Below is a small trained network, with its code and all its weights. Each question gives an input and a class and asks what happens when units are switched off, that is, made to give their printed mean instead of their output.

import numpy as np


def w(rows, s, z=0):
    codes = np.array(rows[::2]) - 128.0
    scale = np.full(codes.shape[1], s)
    scale[-1] = z or s
    return codes * scale


def norm(h):
    return h / np.sqrt((h * h).mean(-1, keepdims=True) + 1e-5)


def f(y):
    return np.maximum(y, 0)


def log_softmax(a):
    a = a - a.max(-1, keepdims=True)
    return a - np.log(np.exp(a).sum(-1, keepdims=True))


def net(x, mask):
    res = np.array(x, float).reshape(1, 8) / 4 @ E
    u = 0
    for l in range(3):
        y = f(norm(res) @ A[l][:, :-1].T + A[l][:, -1])
        res = res + np.where(mask[u : u + 5], y, B[l][:, -1]) @ B[l][:, :-1]
        u += 5
    return log_softmax(norm(res)[-1] @ U[:, :-1].T + U[:, -1])


A, B = {}, {}
E = w([
[146,178,44,230],'x0',
[156,24,154,177],'x1',
[178,138,96,173],'x2',
[84,85,144,120],'x3',
[9,119,111,91],'x4',
[233,110,98,209],'x5',
[136,119,161,104],'x6',
[139,86,147,140],'x7',
],0.0012)
A[0] = w([
[239,119,157,122,66],'0.n0',
[186,195,57,202,103],'0.n1',
[84,42,170,88,16],'0.n2',
[176,186,149,112,75],'0.n3',
[196,92,98,252,1],'0.n4',
],0.0022,0.00097)
B[0] = w([
[146,224,84,118,211],'0.n0',
[120,6,211,105,251],'0.n1',
[96,57,224,25,201],'0.n2',
[183,129,134,81,163],'0.n3',
[170,18,64,254,238],'0.n4',
],0.0022,0.0012)
A[1] = w([
[46,187,89,140,7],'1.n0',
[86,50,215,81,3],'1.n1',
[44,192,121,59,82],'1.n2',
[181,81,103,253,24],'1.n3',
[19,66,111,186,162],'1.n4',
],0.0022,0.00069)
B[1] = w([
[68,186,77,86,174],'1.n0',
[100,27,206,66,222],'1.n1',
[128,126,93,253,222],'1.n2',
[130,70,81,238,248],'1.n3',
[150,168,134,69,233],'1.n4',
],0.0029,0.0014)
A[2] = w([
[254,200,134,72,2],'2.n0',
[32,200,59,112,20],'2.n1',
[104,79,62,90,131],'2.n2',
[1,226,80,145,14],'2.n3',
[78,19,225,57,68],'2.n4',
],0.0022,0.00096)
B[2] = w([
[193,239,220,117,163],'2.n0',
[34,204,26,149,186],'2.n1',
[139,167,180,128,160],'2.n2',
[45,184,17,118,200],'2.n3',
[57,4,196,26,250],'2.n4',
],0.003,0.0017)
U = w([
[206,45,73,254,209],'0',
[221,223,188,94,6],'1',
[66,22,223,23,186],'2',
[14,216,29,116,108],'3',
],0.008,0.0022)

Each question gives the input, the list of numbers given to net, and the class t.
The units are the neurons (one row each of A and B). Each row of codes is followed by its name. A weight is (code - 128) times the scale printed after its matrix; where a second scale follows, it is the last column's (A, B and U).
mask holds one flag per neuron, layer by layer. A switched-off neuron (its flag False) gives its mean, the last column of its row in B, instead of its output. The means were averaged over made-up inputs and are rounded, as every weight is.
A unit's drop is (log p(t) with every unit on - log p(t) with that unit switched off) / (log p(t) with every unit on - log p(t) with every unit switched off).
The circuit of an input: a set's keep is (log p(t) with only the set's units on - log p(t) with every unit switched off) / (log p(t) with every unit on - log p(t) with every unit switched off). Starting from the 12 units with the biggest drops (on a tie, the unit counted first), units are removed one at a time, each time the one whose removal leaves the highest keep (on an exact tie, the one counted first), for as long as the keep stays at least 0.8.
units of the circuit, in order: the units of the circuit, biggest drop first
k most important neurons: the k neurons with the biggest drops, biggest first
k most important neurons of layer l: the k neurons of layer l with the biggest drops, biggest first
drop when u is switched off: that unit's drop, to one decimal
input [6,-6,8,-1,-4,-5,3,0], class 1: units of the circuit, in order => 0.n1; 2.n0; 1.n2
input [-4,4,0,-4,-5,0,-4,-4], class 1: units of the circuit, in order => 0.n0; 2.n0
input [-7,-1,8,-7,7,-2,3,-6], class 3: units of the circuit, in order => 0.n1; 1.n2; 2.n1
input [5,0,-3,5,-7,-4,6,-1], class 1: 4 most important neurons => 0.n3; 0.n0; 1.n2; 0.n4
input [-3,-4,-4,6,-5,-5,-6,-8], class 3: most important neuron => 0.n1
input [-4,-6,-3,-8,3,-3,6,-2], class 3: 2 most important neurons => 1.n2; 0.n1
input [-6,3,-5,-4,-5,6,6,-5], class 1: 2 most important neurons of layer 0 => 0.n0; 0.n1
input [8,-5,-5,-4,-5,-2,7,3], class 1: drop when 0.n4 is switched off => 0.2
input [-6,2,-1,-8,3,7,8,-5], class 1: drop when 0.n0 is switched off => 0.2
input [-6,-3,3,-5,-2,-1,-7,-6], class 1: drop when 1.n0 is switched off => 0.1
